Below is a small trained network, with its code and all its weights. Each question gives an input and a target symbol and asks what happens when units are switched off, that is, made to give their printed mean instead of their output.

import numpy as np


def w(rows, s, z=0):
    codes = np.array(rows[::2]) - 128.0
    scale = np.full(codes.shape[1], s)
    scale[-1] = z or s
    return codes * scale


def norm(h):
    return h / np.sqrt((h * h).mean(-1, keepdims=True) + 1e-5)


def f(y):
    return np.maximum(y, 0)


def softmax(a):
    e = np.exp(a - a.max(-1, keepdims=True))
    return e / e.sum(-1, keepdims=True)


def log_softmax(a):
    a = a - a.max(-1, keepdims=True)
    return a - np.log(np.exp(a).sum(-1, keepdims=True))


def net(x, mask):
    ids = ['ΓΞΣΦΨαβεθλτ'.index(c) for c in x.split()]
    T = len(ids)
    res = E[ids] + P[:T]
    r = norm(res)
    for j in range(2):
        rows = slice(2 * j, 2 * j + 2)
        q, k, v = (r @ M[0][rows].T for M in (Q, K, V))
        z = softmax(np.where(np.tri(T) > 0, q @ k.T / 2**0.5, -1e9)) @ v
        o = O[0][rows]
        res = res + np.where(mask[j], z, o[:, -1]) @ o[:, :-1]
    y = f(norm(res) @ A[0][:, :-1].T + A[0][:, -1])
    res = res + np.where(mask[2:6], y, B[0][:, -1]) @ B[0][:, :-1]
    return log_softmax(norm(res)[-1] @ U[:, :-1].T + U[:, -1])


Q, K, V, O, A, B = {}, {}, {}, {}, {}, {}
E = w([
[73,147,139,113,128,68],'Γ',
[162,93,89,102,137,187],'Ξ',
[97,219,191,247,110,127],'Σ',
[15,90,139,30,146,147],'Φ',
[55,79,53,83,63,110],'Ψ',
[208,133,79,141,142,89],'α',
[187,123,108,95,56,86],'β',
[134,125,110,114,76,95],'ε',
[142,141,147,93,165,95],'θ',
[115,126,153,59,129,92],'λ',
[177,115,119,107,65,92],'τ',
],0.013)
P = w([
[133,183,98,106,122,147],'0',
[139,138,113,129,144,119],'1',
[176,147,253,108,63,244],'2',
[110,184,33,100,96,68],'3',
[147,123,118,142,153,101],'4',
[177,140,234,132,53,234],'5',
[123,142,44,191,171,141],'6',
[144,83,127,154,160,100],'7',
[178,137,239,131,54,239],'8',
[92,113,72,187,124,103],'9',
],0.02)
Q[0] = w([
[175,91,202,119,142,164],'h1',
[202,130,251,112,59,207],'h1',
[156,102,252,93,36,243],'h2',
[143,177,131,86,102,147],'h2',
],0.013)
K[0] = w([
[134,181,147,128,115,155],'h1',
[132,223,121,85,89,184],'h1',
[122,253,86,86,92,170],'h2',
[149,156,90,92,151,128],'h2',
],0.018)
V[0] = w([
[227,143,163,186,112,111],'h1',
[96,132,2,187,65,98],'h1',
[233,135,175,155,248,224],'h2',
[181,81,157,81,3,127],'h2',
],0.016)
O[0] = w([
[167,180,87,10,16,29,126],'h1',
[137,95,221,189,48,80,28],'h1',
[172,159,251,135,204,184,23],'h2',
[160,185,49,132,59,198,2],'h2',
],0.014,0.0035)
A[0] = w([
[245,120,126,16,164,101,112],'n1',
[189,152,126,113,13,223,99],'n2',
[88,111,132,158,218,9,17],'n3',
[98,158,8,82,166,142,2],'n4',
],0.015,0.0079)
B[0] = w([
[86,55,137,102,167,71,254],'n1',
[87,161,104,109,138,173,190],'n2',
[67,202,177,105,114,169,180],'n3',
[150,129,176,184,171,3,239],'n4',
],0.021,0.01)
U = w([
[18,131,142,135,101,118,2],'Γ',
[196,81,186,136,162,182,177],'Ξ',
[140,176,219,186,97,148,135],'Σ',
[97,97,79,146,183,206,193],'Φ',
[110,5,128,173,100,142,97],'Ψ',
[153,88,185,76,74,89,116],'α',
[152,163,100,105,116,145,172],'β',
[133,132,123,126,87,140,164],'ε',
[84,158,108,16,211,141,53],'θ',
[144,145,101,174,184,86,173],'λ',
[132,145,66,87,128,120,129],'τ',
],0.012,0.0053)

Each question gives the input, a string of symbols that net reads in full, and the target symbol t.
The units are the heads (2 rows each of Q, K, V and O) and the neurons (one row each of A and B). Each row of codes is followed by its name. A weight is (code - 128) times the scale printed after its matrix; where a second scale follows, it is the last column's (O, A, B and U).
mask holds one flag per unit, heads first, then neurons. A switched-off unit (its flag False) gives its mean, the last column of its rows in O or B, instead of its output. The means were averaged over made-up inputs and are rounded, as every weight is.
A unit's drop is (log p(t) with every unit on - log p(t) with that unit switched off) / (log p(t) with every unit on - log p(t) with every unit switched off).
The circuit of an input: a set's keep is (log p(t) with only the set's units on - log p(t) with every unit switched off) / (log p(t) with every unit on - log p(t) with every unit switched off). Starting from all 6 units, units are removed one at a time, each time the one whose removal leaves the highest keep (on an exact tie, the one counted first), for as long as the keep stays at least 0.8.
units of the circuit, in order: the units of the circuit, biggest drop first
k most important neurons: the k neurons with the biggest drops, biggest first
heads that matter: for each layer, one digit per head in row order, 1 if its drop is at least 0.15 and else 0, layers parted by /
input α λ Φ Σ λ θ λ α λ θ, target α: units of the circuit, in order -> h1
input λ β β Γ Ψ, target Ψ: heads that matter -> 11
input Φ Γ Γ θ λ Σ Ψ λ θ, target λ: units of the circuit, in order -> h1, n4, h2
input Γ α α θ α λ α λ Σ, target Ψ: units of the circuit, in order -> h2, h1
input α α λ θ λ θ Γ Ψ Γ λ, target Ψ: units of the circuit, in order -> h1, h2
input Φ λ λ λ, target λ: heads that matter -> 10
input λ θ λ Ψ, target θ: units of the circuit, in order -> h2, n4
input θ λ Ξ λ α Φ, target Ξ: heads that matter -> 01
input Φ θ λ α, target θ: units of the circuit, in order -> h2, h1, n4
input λ λ Σ α λ Ξ, target Φ: heads that matter -> 10
input λ λ α α τ, target τ: heads that matter -> 01
input α λ Γ τ θ θ, target θ: heads that matter -> 11
input λ λ λ λ λ α Γ Σ α θ, target Σ: units of the circuit, in order -> h1, n1
input Φ Ξ α λ λ Γ θ Γ λ θ, target Γ: heads that matter -> 01
input λ τ Ψ, target Φ: heads that matter -> 10
input Γ λ Ψ λ τ λ λ, target τ: units of the circuit, in order -> h2
input λ α β α τ Σ θ α α λ, target α: heads that matter -> 10
input Ξ Γ λ λ, target Γ: units of the circuit, in order -> h1, n3, h2
input α λ α λ Γ Ξ λ α λ, target θ: heads that matter -> 10
input θ Σ λ ε Φ Ψ λ Σ Σ, target Ξ: heads that matter -> 11
input Σ λ Ψ θ α, target α: units of the circuit, in order -> h1
input θ τ α α Γ λ λ, target Γ: units of the circuit, in order -> n3, h2, h1
input Γ λ θ, target Ψ: heads that matter -> 11
input λ Ψ λ λ λ λ λ Ξ θ λ, target Ξ: heads that matter -> 01
input λ Ξ α λ λ α Ψ Γ, target Γ: heads that matter -> 01
input τ θ α α θ Γ Γ, target θ: 2 most important neurons -> n4, n3
input α λ α ε α α α λ α, target θ: units of the circuit, in order -> n2
input Ψ Γ λ α, target Γ: units of the circuit, in order -> h1, n3, n4
input Φ λ λ θ α λ λ Ξ, target Ξ: heads that matter -> 01
